Below is a small trained network, with its code and all its weights. Each question gives an input and a class and asks what happens when units are switched off, that is, made to give their printed mean instead of their output.

import numpy as np


def w(rows, s, z=0):
    codes = np.array(rows[::2]) - 128.0
    scale = np.full(codes.shape[1], s)
    scale[-1] = z or s
    return codes * scale


def f(y):
    return y / 2 * (1 + np.tanh(0.7978845608 * (y + 0.044715 * y**3)))


def log_softmax(a):
    a = a - a.max(-1, keepdims=True)
    return a - np.log(np.exp(a).sum(-1, keepdims=True))


def net(x, mask):
    res = np.array(x, float).reshape(1, 5) / 4 @ E
    y = f(res @ A[0][:, :-1].T + A[0][:, -1])
    res = res + np.where(mask, y, B[0][:, -1]) @ B[0][:, :-1]
    return log_softmax(res[-1] @ U[:, :-1].T + U[:, -1])


A, B = {}, {}
E = w([
[99,156,80,78,30,254,124,102,210,24,149,188],'x0',
[74,171,172,144,94,243,185,184,165,199,91,60],'x1',
[46,101,217,5,150,225,116,125,125,89,74,183],'x2',
[133,121,89,126,143,240,105,116,25,114,183,214],'x3',
[154,171,132,114,204,118,17,68,62,154,200,167],'x4',
],0.0083)
A[0] = w([
[164,118,191,84,190,102,124,123,144,155,117,37,127],'N1',
[130,144,39,201,56,177,118,135,120,152,131,153,148],'N2',
[181,184,108,112,98,161,165,45,190,28,201,206,253],'N3',
[140,138,192,205,135,63,113,146,22,140,96,139,203],'N4',
[151,141,60,80,70,126,162,161,126,114,152,126,232],'N5',
[95,123,203,133,119,125,162,148,253,157,35,102,183],'N6',
[177,97,121,212,177,102,137,185,117,101,110,160,155],'N7',
],0.0078,0.0043)
B[0] = w([
[126,56,108,88,145,98,171,193,66,125,175,112,182],'N1',
[189,115,26,125,107,194,100,9,200,92,101,180,185],'N2',
[53,81,158,89,78,168,71,189,80,88,172,124,253],'N3',
[145,137,65,58,123,125,82,108,117,167,80,198,215],'N4',
[114,102,60,140,65,134,128,75,198,74,141,154,182],'N5',
[189,73,86,151,149,146,164,188,179,156,121,150,248],'N6',
[163,126,76,95,78,132,116,91,183,129,113,122,170],'N7',
],0.011,0.012)
U = w([
[139,175,66,135,118,114,108,111,165,139,55,226,135],'0',
[131,216,230,155,121,109,213,74,114,63,151,61,6],'1',
[113,8,76,90,108,144,119,66,173,41,155,108,182],'2',
[100,239,221,178,144,112,132,72,149,74,40,15,1],'3',
[43,119,211,77,202,153,86,155,31,139,177,188,187],'4',
[127,111,173,98,154,181,162,189,171,132,6,160,170],'5',
[158,96,105,181,86,132,147,156,146,136,130,47,75],'6',
[144,191,194,255,151,111,159,71,65,20,74,19,24],'7',
],0.0072,0.0057)

Each question gives the input, the list of numbers given to net, and the class t.
The units are the neurons (one row each of A and B). Each row of codes is followed by its name. A weight is (code - 128) times the scale printed after its matrix; where a second scale follows, it is the last column's (A, B and U).
mask holds one flag per neuron, in row order. A switched-off neuron (its flag False) gives its mean, the last column of its row in B, instead of its output. The means were averaged over made-up inputs and are rounded, as every weight is.
A unit's drop is (log p(t) with every unit on - log p(t) with that unit switched off) / (log p(t) with every unit on - log p(t) with every unit switched off).
The circuit of an input: a set's keep is (log p(t) with only the set's units on - log p(t) with every unit switched off) / (log p(t) with every unit on - log p(t) with every unit switched off). Starting from all 7 units, units are removed one at a time, each time the one whose removal leaves the highest keep (on an exact tie, the one counted first), for as long as the keep stays at least 0.8.
circuit, biggest first: the units of the circuit, biggest drop first
k most important neurons: the k neurons with the biggest drops, biggest first
drop when u is switched off: that unit's drop, to one decimal
input [-7,4,-3,-8,-2], class 5: circuit, biggest first	[N4 N6]
input [-6,4,-2,7,-3], class 0: circuit, biggest first	[N3 N4]
input [-1,-2,3,-6,-5], class 5: circuit, biggest first	[N6 N2]
input [-6,-7,-4,1,-7], class 0: most important neuron	[N4]
input [3,1,3,-3,3], class 4: circuit, biggest first	[N2 N7]
input [-2,8,-5,8,-5], class 0: circuit, biggest first	[N3 N2]
input [-3,4,-1,7,0], class 0: 2 most important neurons	[N3 N1]
input [-5,8,-1,-2,7], class 4: circuit, biggest first	[N1 N2]
input [-1,-1,-4,-6,-5], class 6: 4 most important neurons	[N2 N3 N6 N4]
input [5,1,-3,-8,-4], class 6: 4 most important neurons	[N6 N4 N7 N2]
input [-4,-4,6,-1,-2], class 5: 2 most important neurons	[N3 N5]
input [-5,-6,1,8,-2], class 0: circuit, biggest first	[N3 N4]
input [5,-7,1,-5,6], class 4: 2 most important neurons	[N2 N3]
input [-5,-3,2,8,0], class 0: circuit, biggest first	[N3]
input [-1,7,-3,4,-1], class 0: 3 most important neurons	[N3 N2 N1]
input [-5,-5,-6,-7,-1], class 0: 2 most important neurons	[N4 N3]
input [-1,4,-8,3,-2], class 0: 2 most important neurons	[N3 N1]
input [-2,-3,4,5,-1], class 4: 2 most important neurons	[N2 N6]
input [-4,7,1,0,4], class 4: 2 most important neurons	[N2 N1]
input [8,-8,0,-8,8], class 4: most important neuron	[N3]
input [-3,-6,8,-3,2], class 4: drop when N6 is switched off	0.1
input [-2,-1,7,0,-1], class 5: drop when N3 is switched off	1.2
input [1,-1,2,-6,-4], class 5: drop when N6 is switched off	0.2
input [1,8,-4,4,4], class 0: drop when N2 is switched off	0.5
